Below is a small trained network, with its code and all its weights. Each question gives an input and a target symbol and asks what happens when units are switched off, that is, made to give their printed mean instead of their output.

import numpy as np


def w(rows, s, z=0):
    codes = np.array(rows[::2]) - 128.0
    scale = np.full(codes.shape[1], s)
    scale[-1] = z or s
    return codes * scale


def f(y):
    return y / 2 * (1 + np.tanh(0.7978845608 * (y + 0.044715 * y**3)))


def softmax(a):
    e = np.exp(a - a.max(-1, keepdims=True))
    return e / e.sum(-1, keepdims=True)


def log_softmax(a):
    a = a - a.max(-1, keepdims=True)
    return a - np.log(np.exp(a).sum(-1, keepdims=True))


def net(x, mask):
    ids = ['αδζθλμξπτψ'.index(c) for c in x.split()]
    T = len(ids)
    res = E[ids] + P[:T]
    u = 0
    for l in range(3):
        r = res
        for j in range(2):
            rows = slice(2 * j, 2 * j + 2)
            q, k, v = (r @ M[l][rows].T for M in (Q, K, V))
            z = softmax(np.where(np.tri(T) > 0, q @ k.T / 2**0.5, -1e9)) @ v
            o = O[l][rows]
            res = res + np.where(mask[u + j], z, o[:, -1]) @ o[:, :-1]
        u += 2
        y = f(res @ A[l][:, :-1].T + A[l][:, -1])
        res = res + np.where(mask[u : u + 4], y, B[l][:, -1]) @ B[l][:, :-1]
        u += 4
    return log_softmax(res[-1] @ U[:, :-1].T + U[:, -1])


Q, K, V, O, A, B = {}, {}, {}, {}, {}, {}
E = w([
[3,69,99,152],'α',
[151,117,118,130],'δ',
[134,162,92,131],'ζ',
[77,129,112,144],'θ',
[118,81,121,136],'λ',
[92,238,95,134],'μ',
[123,97,127,140],'ξ',
[102,112,122,137],'π',
[110,135,107,144],'τ',
[183,106,69,106],'ψ',
],0.014)
P = w([
[160,151,80,154],'0',
[153,120,251,143],'1',
[80,108,51,86],'2',
[131,104,201,166],'3',
[85,103,60,89],'4',
[129,100,189,166],'5',
[80,102,60,88],'6',
[128,98,182,165],'7',
[75,102,63,83],'8',
[128,102,179,163],'9',
[71,110,63,85],'10',
[123,104,179,161],'11',
[65,121,55,82],'12',
[121,113,183,157],'13',
],0.019)
Q[0] = w([
[7,78,132,169],'0.h0',
[169,24,165,133],'0.h0',
[2,157,79,228],'0.h1',
[197,163,84,168],'0.h1',
],0.0088)
K[0] = w([
[210,194,149,129],'0.h0',
[184,75,146,155],'0.h0',
[79,190,64,254],'0.h1',
[253,165,124,50],'0.h1',
],0.0095)
V[0] = w([
[132,41,94,155],'0.h0',
[254,166,55,241],'0.h0',
[61,192,177,101],'0.h1',
[176,176,177,149],'0.h1',
],0.0079)
O[0] = w([
[82,122,202,136,16],'0.h0',
[163,221,143,96,227],'0.h0',
[185,2,34,206,229],'0.h1',
[36,80,120,175,1],'0.h1',
],0.0097,0.0024)
A[0] = w([
[2,108,148,126,253],'0.n0',
[142,49,43,138,142],'0.n1',
[124,145,28,96,108],'0.n2',
[169,152,115,167,42],'0.n3',
],0.0094,0.0062)
B[0] = w([
[254,134,122,90,216],'0.n0',
[142,219,222,104,225],'0.n1',
[158,64,80,111,255],'0.n2',
[64,167,82,150,116],'0.n3',
],0.0088,0.0076)
Q[1] = w([
[192,167,183,121],'1.h0',
[227,70,47,109],'1.h0',
[138,81,92,173],'1.h1',
[179,162,70,249],'1.h1',
],0.012)
K[1] = w([
[26,118,57,139],'1.h0',
[196,231,131,100],'1.h0',
[45,143,112,150],'1.h1',
[29,116,199,254],'1.h1',
],0.0097)
V[1] = w([
[141,2,212,92],'1.h0',
[145,245,168,93],'1.h0',
[106,54,167,181],'1.h1',
[161,57,116,134],'1.h1',
],0.0056)
O[1] = w([
[161,45,98,177,7],'1.h0',
[176,255,146,124,198],'1.h0',
[116,83,242,85,87],'1.h1',
[194,184,57,67,126],'1.h1',
],0.0078,0.013)
A[1] = w([
[124,135,97,180,253],'1.n0',
[129,154,247,153,154],'1.n1',
[124,115,240,148,72],'1.n2',
[172,171,133,121,1],'1.n3',
],0.014,0.0086)
B[1] = w([
[151,125,167,69,209],'1.n0',
[205,58,153,150,254],'1.n1',
[3,147,40,137,158],'1.n2',
[69,110,116,173,241],'1.n3',
],0.016,0.0083)
Q[2] = w([
[138,117,155,158],'2.h0',
[112,40,108,156],'2.h0',
[133,200,134,6],'2.h1',
[121,48,102,148],'2.h1',
],0.015)
K[2] = w([
[158,83,82,51],'2.h0',
[150,19,183,78],'2.h0',
[179,77,241,234],'2.h1',
[107,147,160,9],'2.h1',
],0.011)
V[2] = w([
[1,213,217,149],'2.h0',
[149,141,219,135],'2.h0',
[123,153,136,179],'2.h1',
[88,155,134,106],'2.h1',
],0.0089)
O[2] = w([
[125,35,1,123,253],'2.h0',
[220,142,63,214,72],'2.h0',
[87,152,140,66,177],'2.h1',
[148,49,121,116,49],'2.h1',
],0.01,0.0053)
A[2] = w([
[182,112,126,222,76],'2.n0',
[162,66,215,126,48],'2.n1',
[77,246,87,169,51],'2.n2',
[173,203,201,95,254],'2.n3',
],0.011,0.0068)
B[2] = w([
[1,149,204,83,176],'2.n0',
[138,245,83,165,209],'2.n1',
[111,97,251,216,211],'2.n2',
[119,34,78,112,254],'2.n3',
],0.0094,0.018)
U = w([
[151,202,219,151,194],'α',
[244,231,147,148,254],'δ',
[159,14,163,85,238],'ζ',
[64,48,106,115,20],'θ',
[71,36,182,125,55],'λ',
[63,1,191,124,25],'μ',
[158,208,82,89,98],'ξ',
[110,67,137,200,78],'π',
[35,192,133,37,97],'τ',
[129,141,111,136,101],'ψ',
],0.0097,0.0081)

Each question gives the input, a string of symbols that net reads in full, and the target symbol t.
The units are the heads (2 rows each of Q, K, V and O) and the neurons (one row each of A and B). Each row of codes is followed by its name. A weight is (code - 128) times the scale printed after its matrix; where a second scale follows, it is the last column's (O, A, B and U).
mask holds one flag per unit, layer by layer, with each layer's heads first. A switched-off unit (its flag False) gives its mean, the last column of its rows in O or B, instead of its output. The means were averaged over made-up inputs and are rounded, as every weight is.
A unit's drop is (log p(t) with every unit on - log p(t) with that unit switched off) / (log p(t) with every unit on - log p(t) with every unit switched off).
The circuit of an input: a set's keep is (log p(t) with only the set's units on - log p(t) with every unit switched off) / (log p(t) with every unit on - log p(t) with every unit switched off). Starting from the 12 units with the biggest drops (on a tie, the unit counted first), units are removed one at a time, each time the one whose removal leaves the highest keep (on an exact tie, the one counted first), for as long as the keep stays at least 0.8.
circuit, biggest first: the units of the circuit, biggest drop first
k most important neurons: the k neurons with the biggest drops, biggest first
k most important neurons of layer l: the k neurons of layer l with the biggest drops, biggest first
which heads matter: for each layer, one digit per head in row order, 1 if its drop is at least 0.15 and else 0, layers parted by /
input δ μ δ μ μ α, target α: 3 most important neurons	2.n0, 1.n1, 2.n1
input π ψ λ, target δ: most important neuron of layer 0	0.n1
input α μ ψ ζ ζ ξ ψ α μ ζ τ, target ζ: 2 most important neurons	2.n3, 2.n1
input λ δ α, target μ: 2 most important neurons	1.n1, 0.n2
input π ζ ψ λ μ, target δ: circuit, biggest first	2.h0, 0.n2
input μ τ ψ, target τ: 4 most important neurons	1.n1, 0.n2, 2.n3, 0.n1
input α ψ ζ μ τ, target ζ: 3 most important neurons	2.n3, 2.n1, 1.n2
input μ ζ α θ μ μ μ ψ π, target τ: which heads matter	10 / 10 / 10
input λ ζ τ ψ μ μ μ μ μ, target μ: 2 most important neurons of layer 0	0.n1, 0.n2
input θ π ψ ζ ξ μ ψ μ ψ, target ξ: 3 most important neurons	0.n1, 2.n3, 1.n1
input θ μ θ θ ζ ψ μ, target ξ: 3 most important neurons of layer 1	1.n1, 1.n2, 1.n3
input ψ ψ ξ ξ μ μ μ π μ ξ μ μ μ, target π: 3 most important neurons	1.n1, 2.n2, 1.n3
input θ μ ζ π μ μ μ μ ψ α μ μ ξ, target ξ: which heads matter	11 / 10 / 10
input μ α ψ μ λ ψ π θ, target α: 3 most important neurons	0.n2, 1.n1, 2.n0
input θ π μ ψ α λ, target α: which heads matter	00 / 00 / 11
input ξ ξ μ ζ ψ θ μ μ μ λ, target α: 2 most important neurons	2.n1, 1.n1
input θ μ μ μ μ μ ξ ψ μ ζ μ α μ, target ξ: 2 most important neurons	0.n2, 0.n1
input α θ α μ μ ξ, target α: circuit, biggest first	2.h0
input π δ μ μ μ ζ α, target δ: 2 most important neurons of layer 1	1.n1, 1.n2
input μ α θ λ ζ, target τ: 2 most important neurons	0.n2, 2.n3
input δ μ ξ μ ζ, target α: 2 most important neurons of layer 0	0.n1, 0.n2
input ψ ζ ψ μ μ ζ μ δ μ ψ τ, target π: 2 most important neurons	1.n1, 2.n2
input μ μ μ ψ μ τ π, target τ: most important neuron	1.n1
input ξ μ μ δ, target α: 4 most important neurons	1.n1, 2.n1, 2.n0, 0.n2
input θ μ ψ ψ, target δ: circuit, biggest first	1.n1, 0.n2, 1.h0, 2.h0
input δ ψ τ, target α: 3 most important neurons of layer 2	2.n2, 2.n3, 2.n0
input μ ζ μ μ ψ μ θ ψ μ μ μ π α, target τ: circuit, biggest first	1.n1
input ζ μ θ μ ξ ζ ψ μ π, target θ: 2 most important neurons of layer 1	1.n3, 1.n1
